Each row has two labels, one from each of two sets.
[-21  -6   5 -26   7  -8  18 -17 -18  -8  -9  17  20  29  -1  23  13  17
   6 -12 -27  -3  35 -20 -13  39  11 -23   6   1  18  29   8 -15   8 -20
  10  25   6  14  -1   4  -6  -1  16   6  -7 -21  17  17   1 -11  23  13
 -26  -2 -18  -2   2  22  -4  14 -22  22 -31  -5   9  10  -3 -42 -26]	Z693 & [46]
[  0   6   3  -7 -10   4   7 -11 -25  -2  -6   6  -5  21 -13   8 -15  -2
   7 -16   9   4  18  -9 -25   3  -4   7 -16   0 -13   1  -4  -6  -9  -8
  25  -2  19  19 -17 -13 -23  -1 -20   4  -7   6  -3 -12  10  -4  -4  19
 -16  16 -12   3  16  11  10  26  -2   2 -20 -10  22  -6   5  -6  10]	Z693 & [38]
[ -9   8  -4  16 -19   6 -24 -11 -18  17  19  16 -10  10 -25  -6 -18 -14
 -29 -26  17  -1  40  15  -1   5 -15   4 -17 -12  -6  18 -10   0   0 -13
 -11  13  27   2 -12  -6 -33  -2 -11  -2 -17  12   3 -26 -13 -14 -25   5
  40   1   8  17  30  13   8  13  16  13  -6   2  31  -9  11 -16  -3]	Z354 & [38]
[-22 -11   0 -36 -30  19   2  11   2  -5  11  -4  -4  -3   8   8  30  -9
   6 -20 -13   5  36   7  -9  13  33 -26   3   4  -2  18   2  -7  13   3
  -2  -3   7  -2  16 -10   1  -4  26  25   3 -19   3 -20  -9  -6   6  14
   0  -2 -18 -10  12  15   3 -13   0  11 -16  -8   2  -3   0 -41   6]	Z766 & [46]
[ -3 -16   1 -18  -9   4  18  -3 -23   1  16  10 -26  20 -42  -9 -17 -10
 -10 -33  12   0  18   2  -6 -20   6  -5 -23  16 -12   2  16  -9 -15  -6
  -4  16   3  33 -16 -20 -24  -1   8  -5 -25  -8  -7 -37  32   3   2  28
   2 -14  22  -5  -6  22 -22  23  -4  19  -9   4  69 -26  15 -31  13]	Z803 & [48]
[  2  -6  -5 -20   8   0  22  -6  -8  -9 -12  10   0  14  -8 -15 -11  25
  -7 -11 -13   1  15  -3  -5   0  -8  -1  -4   6  -6  10  -1  -7 -13 -12
  14  16  -5   0  -6 -14  -7  -4   9  10  -1 -19   5 -16  16   4   7  18
 -30   3 -12  -5 -16   8 -10  21 -12  11 -28  13  38 -15  -8 -24  -1]	Z693 & [48]
[-24 -29   6 -27   1   0  46 -12 -18  -8   4  30  -6  21 -10  -9 -30  28
  16 -24 -17   1  26  -5 -13  -9  15   0   2   2   3  16  26  -4 -11  -1
  25  35   4  28 -18 -21 -12  -6  30   3  -7  -1   5 -34  60  -1  11  24
 -46 -10 -15 -18 -21  21  13  16 -11  43 -16 -23  66  -8  -2 -33  11]	Z693 & [48]
[-19  -9  -4 -20 -28   6  -9  -4 -19  -2  13  12 -13   8 -17   6  -1 -12
 -11 -30  -3   6  34  10  -9  -8  13  -9  -3   2   1  22   9 -10  -5 -31
 -12  -3  17  17   3 -10 -29   1   6  -5 -32 -18  -1 -21   5   1  -3  13
  13   2   8   1   0  17  12   5   1  17   2  -3  30  -2  22 -48   1]	Z803 & [38]
[-20   5  -2  16  -9   3 -16 -10 -17  12  14  17   3   2 -20 -20  -9  -6
  -9  -6   7   1   8  -4  14   2   1   1  -7  -5  -1  20  -1  -9   3 -27
 -24  10  24  -5  -7  -6  -7   4 -15  -8 -18   1   7 -11 -20   5  -3   0
  25   5   9  13  16  10   5  -7   5   4   1   7  12  -7  17 -15 -16]	Z354 & [38]
[-27   3   8 -27  -3   5  10 -14 -28 -11 -14  21  19  28  -6  21 -17   8
  13 -19 -15  13  58 -15 -35  14  30 -10   3  -1   4  30 -13  -3   2  -5
  31   7  12  10   0  -5 -21 -12  14  14   5  -3  22 -16  13 -22   5  28
 -29  21 -48  -4  23  24  -3   4  -9  28 -32 -36  35   6  -3 -14  -4]	Z693 & [46]
[  0  -5   3  -4  -3   6  12  -3 -24  10  36   2 -26   7 -35 -14 -13 -13
  -7 -28   7  -6  15   3  -4 -17 -12  -3 -12   7  -5   7   1  -8   2  -9
 -16  11   4  15 -12 -12 -12   0  -1 -20 -19  -5   1 -17   9  12   1  10
  16  -6  23   6  -3  12   5  14  16  11   3  14  44 -13  12  -3   2]	Z803 & [48]
[ -7  -8   4 -14 -32   8  -1   5 -22   8  25   9 -26   9 -30 -17 -18 -10
  -5 -26   5  -9  18   4  -6  -5   8   1 -25  12 -17  14  14 -17 -16  24
  -7  18  22  17 -29 -19 -17  -2  13   1 -14  10   9 -26  17  -7   2  14
  15  -8   6   7  32  27   8  17   2  12 -12   5  36 -20   2 -25   3]	Z766 & [38]
[-21  -2  -2 -16 -27  22 -17  24 -21   0  17  15 -15   3 -16  -8  -5 -11
  -8 -23  -1   1  36   5   9  -9  10 -14 -20   8 -13  15   2   1  -5  -9
   3   8  21   6  -6 -18 -17   0   5   1 -23  -8  -4 -29   0   7  -4  15
  13  -1 -12   2  19  20   3   7   0   4   3  -1  32 -12   1 -36  11]	Z803 & [38]
[-21  -4  -1  10 -28  18 -34   7 -24  12  29  13   0  27 -13 -30  -1   0
 -12 -14   7 -16  16   7  14   3   7  -5 -20 -11  -5  13  21 -19  -7 -15
 -14  36  26  -9 -20  -8   7  -2  -8   6 -24  -1  -1 -18  -9  -2  -2  -8
  33  14   9  12  43  13   3  15 -12   5   5  17  11 -13   7 -43 -11]	Z354 & [38]
